Below is a small trained network, with its code and all its weights. Each question gives an input and a target symbol and asks what happens when units are switched off, that is, made to give their printed mean instead of their output.

import numpy as np


def w(rows, s, z=0):
    codes = np.array(rows[::2]) - 128.0
    scale = np.full(codes.shape[1], s)
    scale[-1] = z or s
    return codes * scale


def norm(h):
    return h / np.sqrt((h * h).mean(-1, keepdims=True) + 1e-5)


def f(y):
    return np.maximum(y, 0)


def softmax(a):
    e = np.exp(a - a.max(-1, keepdims=True))
    return e / e.sum(-1, keepdims=True)


def log_softmax(a):
    a = a - a.max(-1, keepdims=True)
    return a - np.log(np.exp(a).sum(-1, keepdims=True))


def net(x, mask):
    ids = ['ΘΦΨαεζλπστω'.index(c) for c in x.split()]
    T = len(ids)
    res = E[ids] + P[:T]
    u = 0
    for l in range(2):
        r = norm(res)
        for j in range(3):
            rows = slice(2 * j, 2 * j + 2)
            q, k, v = (r @ M[l][rows].T for M in (Q, K, V))
            z = softmax(np.where(np.tri(T) > 0, q @ k.T / 2**0.5, -1e9)) @ v
            o = O[l][rows]
            res = res + np.where(mask[u + j], z, o[:, -1]) @ o[:, :-1]
        u += 3
        y = f(norm(res) @ A[l][:, :-1].T + A[l][:, -1])
        res = res + np.where(mask[u : u + 4], y, B[l][:, -1]) @ B[l][:, :-1]
        u += 4
    return log_softmax(norm(res)[-1] @ U[:, :-1].T + U[:, -1])


Q, K, V, O, A, B = {}, {}, {}, {}, {}, {}
E = w([
[112,158,136,89,65,198],'Θ',
[126,184,156,179,10,143],'Φ',
[120,224,78,185,177,96],'Ψ',
[141,88,65,113,158,182],'α',
[179,160,131,126,99,102],'ε',
[114,91,135,52,152,136],'ζ',
[80,65,184,81,93,48],'λ',
[33,76,137,75,85,206],'π',
[121,207,37,151,156,227],'σ',
[159,124,95,86,166,118],'τ',
[99,72,103,124,206,108],'ω',
],0.011)
P = w([
[130,137,41,78,50,90],'0',
[145,165,131,118,155,104],'1',
[104,117,4,68,87,168],'2',
[148,158,149,123,165,110],'3',
[104,118,18,70,85,172],'4',
[150,149,165,132,167,119],'5',
[105,120,28,69,89,191],'6',
[153,135,185,139,169,132],'7',
[109,127,34,78,81,187],'8',
[151,130,208,148,176,150],'9',
],0.014)
Q[0] = w([
[193,148,107,114,80,142],'L0H0',
[83,110,153,225,137,47],'L0H0',
[118,152,138,158,140,150],'L0H1',
[149,63,115,122,129,112],'L0H1',
[150,102,110,111,131,156],'L0H2',
[106,116,253,118,129,41],'L0H2',
],0.011)
K[0] = w([
[130,120,157,152,167,78],'L0H0',
[87,109,8,58,31,117],'L0H0',
[149,142,183,140,121,111],'L0H1',
[134,100,87,153,130,123],'L0H1',
[104,113,140,175,141,154],'L0H2',
[99,144,35,67,72,82],'L0H2',
],0.011)
V[0] = w([
[111,222,240,115,214,99],'L0H0',
[112,120,125,120,143,88],'L0H0',
[170,117,197,95,161,63],'L0H1',
[50,131,162,109,115,134],'L0H1',
[236,12,177,251,125,100],'L0H2',
[74,141,29,130,32,77],'L0H2',
],0.0027)
O[0] = w([
[195,131,174,110,102,253,196],'L0H0',
[123,141,151,115,114,126,141],'L0H0',
[115,133,174,145,100,155,95],'L0H1',
[165,128,182,113,148,190,115],'L0H1',
[142,7,153,215,82,135,3],'L0H2',
[154,218,104,34,65,103,163],'L0H2',
],0.0038,0.003)
A[0] = w([
[96,2,94,104,53,120,113],'L0N0',
[141,25,48,83,169,179,42],'L0N1',
[203,166,85,177,213,144,59],'L0N2',
[103,180,127,229,173,142,2],'L0N3',
],0.0079,0.0031)
B[0] = w([
[194,197,43,204,192,185,218],'L0N0',
[103,175,157,165,22,96,254],'L0N1',
[162,2,111,214,70,148,203],'L0N2',
[114,200,157,148,227,137,146],'L0N3',
],0.0073,0.005)
Q[1] = w([
[95,151,243,81,101,11],'L1H0',
[134,108,130,123,169,106],'L1H0',
[67,100,145,133,131,144],'L1H1',
[159,74,92,76,190,147],'L1H1',
[58,147,61,116,135,187],'L1H2',
[111,191,73,80,187,250],'L1H2',
],0.016)
K[1] = w([
[114,151,4,82,78,110],'L1H0',
[147,125,92,139,143,105],'L1H0',
[139,145,162,143,135,134],'L1H1',
[150,66,120,72,161,129],'L1H1',
[146,104,211,163,149,110],'L1H2',
[128,120,255,158,178,171],'L1H2',
],0.016)
V[1] = w([
[2,116,143,67,159,183],'L1H0',
[249,152,192,78,74,119],'L1H0',
[122,140,9,96,83,88],'L1H1',
[85,104,129,139,73,148],'L1H1',
[86,52,98,83,128,62],'L1H2',
[46,223,161,200,60,70],'L1H2',
],0.0076)
O[1] = w([
[31,107,194,164,86,154,61],'L1H0',
[200,46,133,51,136,103,164],'L1H0',
[78,111,255,156,162,171,255],'L1H1',
[135,92,129,148,84,128,108],'L1H1',
[172,131,160,149,189,200,102],'L1H2',
[179,41,106,243,3,137,92],'L1H2',
],0.0084,0.0081)
A[1] = w([
[106,118,74,83,105,212,110],'L1N0',
[103,10,126,164,216,98,130],'L1N1',
[34,180,141,106,127,188,2],'L1N2',
[41,109,122,178,78,163,59],'L1N3',
],0.011,0.0066)
B[1] = w([
[112,136,213,200,187,9,253],'L1N0',
[56,155,44,116,42,64,190],'L1N1',
[129,17,2,145,125,129,241],'L1N2',
[195,181,189,20,124,130,189],'L1N3',
],0.0091,0.0051)
U = w([
[80,125,147,64,47,211,200],'Θ',
[144,254,128,136,46,151,128],'Φ',
[149,173,144,225,183,44,5],'Ψ',
[144,78,102,187,40,160,230],'α',
[176,100,232,173,147,185,190],'ε',
[122,220,137,31,169,157,80],'ζ',
[93,120,209,113,98,26,63],'λ',
[81,13,148,141,181,109,93],'π',
[121,161,73,173,145,252,176],'σ',
[228,93,99,101,129,109,154],'τ',
[63,187,39,104,70,76,41],'ω',
],0.0088,0.0027)

Each question gives the input, a string of symbols that net reads in full, and the target symbol t.
The units are the heads (2 rows each of Q, K, V and O) and the neurons (one row each of A and B). Each row of codes is followed by its name. A weight is (code - 128) times the scale printed after its matrix; where a second scale follows, it is the last column's (O, A, B and U).
mask holds one flag per unit, layer by layer, with each layer's heads first. A switched-off unit (its flag False) gives its mean, the last column of its rows in O or B, instead of its output. The means were averaged over made-up inputs and are rounded, as every weight is.
A unit's drop is (log p(t) with every unit on - log p(t) with that unit switched off) / (log p(t) with every unit on - log p(t) with every unit switched off).
The circuit of an input: a set's keep is (log p(t) with only the set's units on - log p(t) with every unit switched off) / (log p(t) with every unit on - log p(t) with every unit switched off). Starting from the 12 units with the biggest drops (on a tie, the unit counted first), units are removed one at a time, each time the one whose removal leaves the highest keep (on an exact tie, the one counted first), for as long as the keep stays at least 0.8.
units of the circuit, in order: the units of the circuit, biggest drop first
unit that matters most: the unit with the biggest drop
top k neurons: the k neurons with the biggest drops, biggest first
k most important neurons of layer l: the k neurons of layer l with the biggest drops, biggest first
heads that matter: for each layer, one digit per head in row order, 1 if its drop is at least 0.15 and else 0, layers parted by /
input σ σ σ, target ω: top 2 neurons : L1N2, L1N0
input ζ Θ ε α λ σ ζ, target ω: top 3 neurons : L0N1, L1N2, L0N3
input Ψ ε τ τ α π α Θ τ, target λ: heads that matter : 000 / 000
input ε σ ζ Θ ω σ Θ π λ, target Θ: top 4 neurons : L1N3, L0N0, L1N2, L0N1
input π π Ψ Θ ζ, target λ: unit that matters most : L1N0
input α Θ λ ε ε τ ζ τ Φ, target ζ: units of the circuit, in order : L1H2, L0N1
input α Θ α α ζ ε, target ε: units of the circuit, in order : L0N1, L1N0, L1H1
input ζ τ τ Ψ τ ζ ζ Ψ σ Θ, target Θ: 2 most important neurons of layer 0 : L0N1, L0N2
input λ Φ α α τ τ σ, target ζ: heads that matter : 000 / 101
input σ Ψ ε, target Φ: 2 most important neurons of layer 1 : L1N2, L1N3
input τ λ τ ω σ ζ ζ ω ζ, target σ: units of the circuit, in order : L0N0, L0H2
input Ψ λ α ε Θ ε ω, target τ: heads that matter : 000 / 100
input τ τ σ Φ ζ σ ω σ Θ, target ω: heads that matter : 000 / 101
input ζ σ τ α ω ε ζ, target τ: units of the circuit, in order : L1H0
input Θ ζ ε τ τ ζ σ ζ λ, target π: top 2 neurons : L0N1, L1N2
input ζ ω α σ σ, target ω: top 3 neurons : L1N2, L0N3, L1N0
input α τ τ τ α α τ, target Ψ: heads that matter : 001 / 000
input Φ ω τ, target σ: units of the circuit, in order : L1H0, L1H2, L0N0
input τ σ ζ Θ ω, target λ: top 4 neurons : L1N0, L0N1, L1N3, L0N0
input Φ λ ε ω σ σ λ Θ ε, target λ: units of the circuit, in order : L1N0, L1H0
input σ Θ Θ, target λ: units of the circuit, in order : L1N0
input Ψ ζ π, target π: units of the circuit, in order : L1N0, L1H0
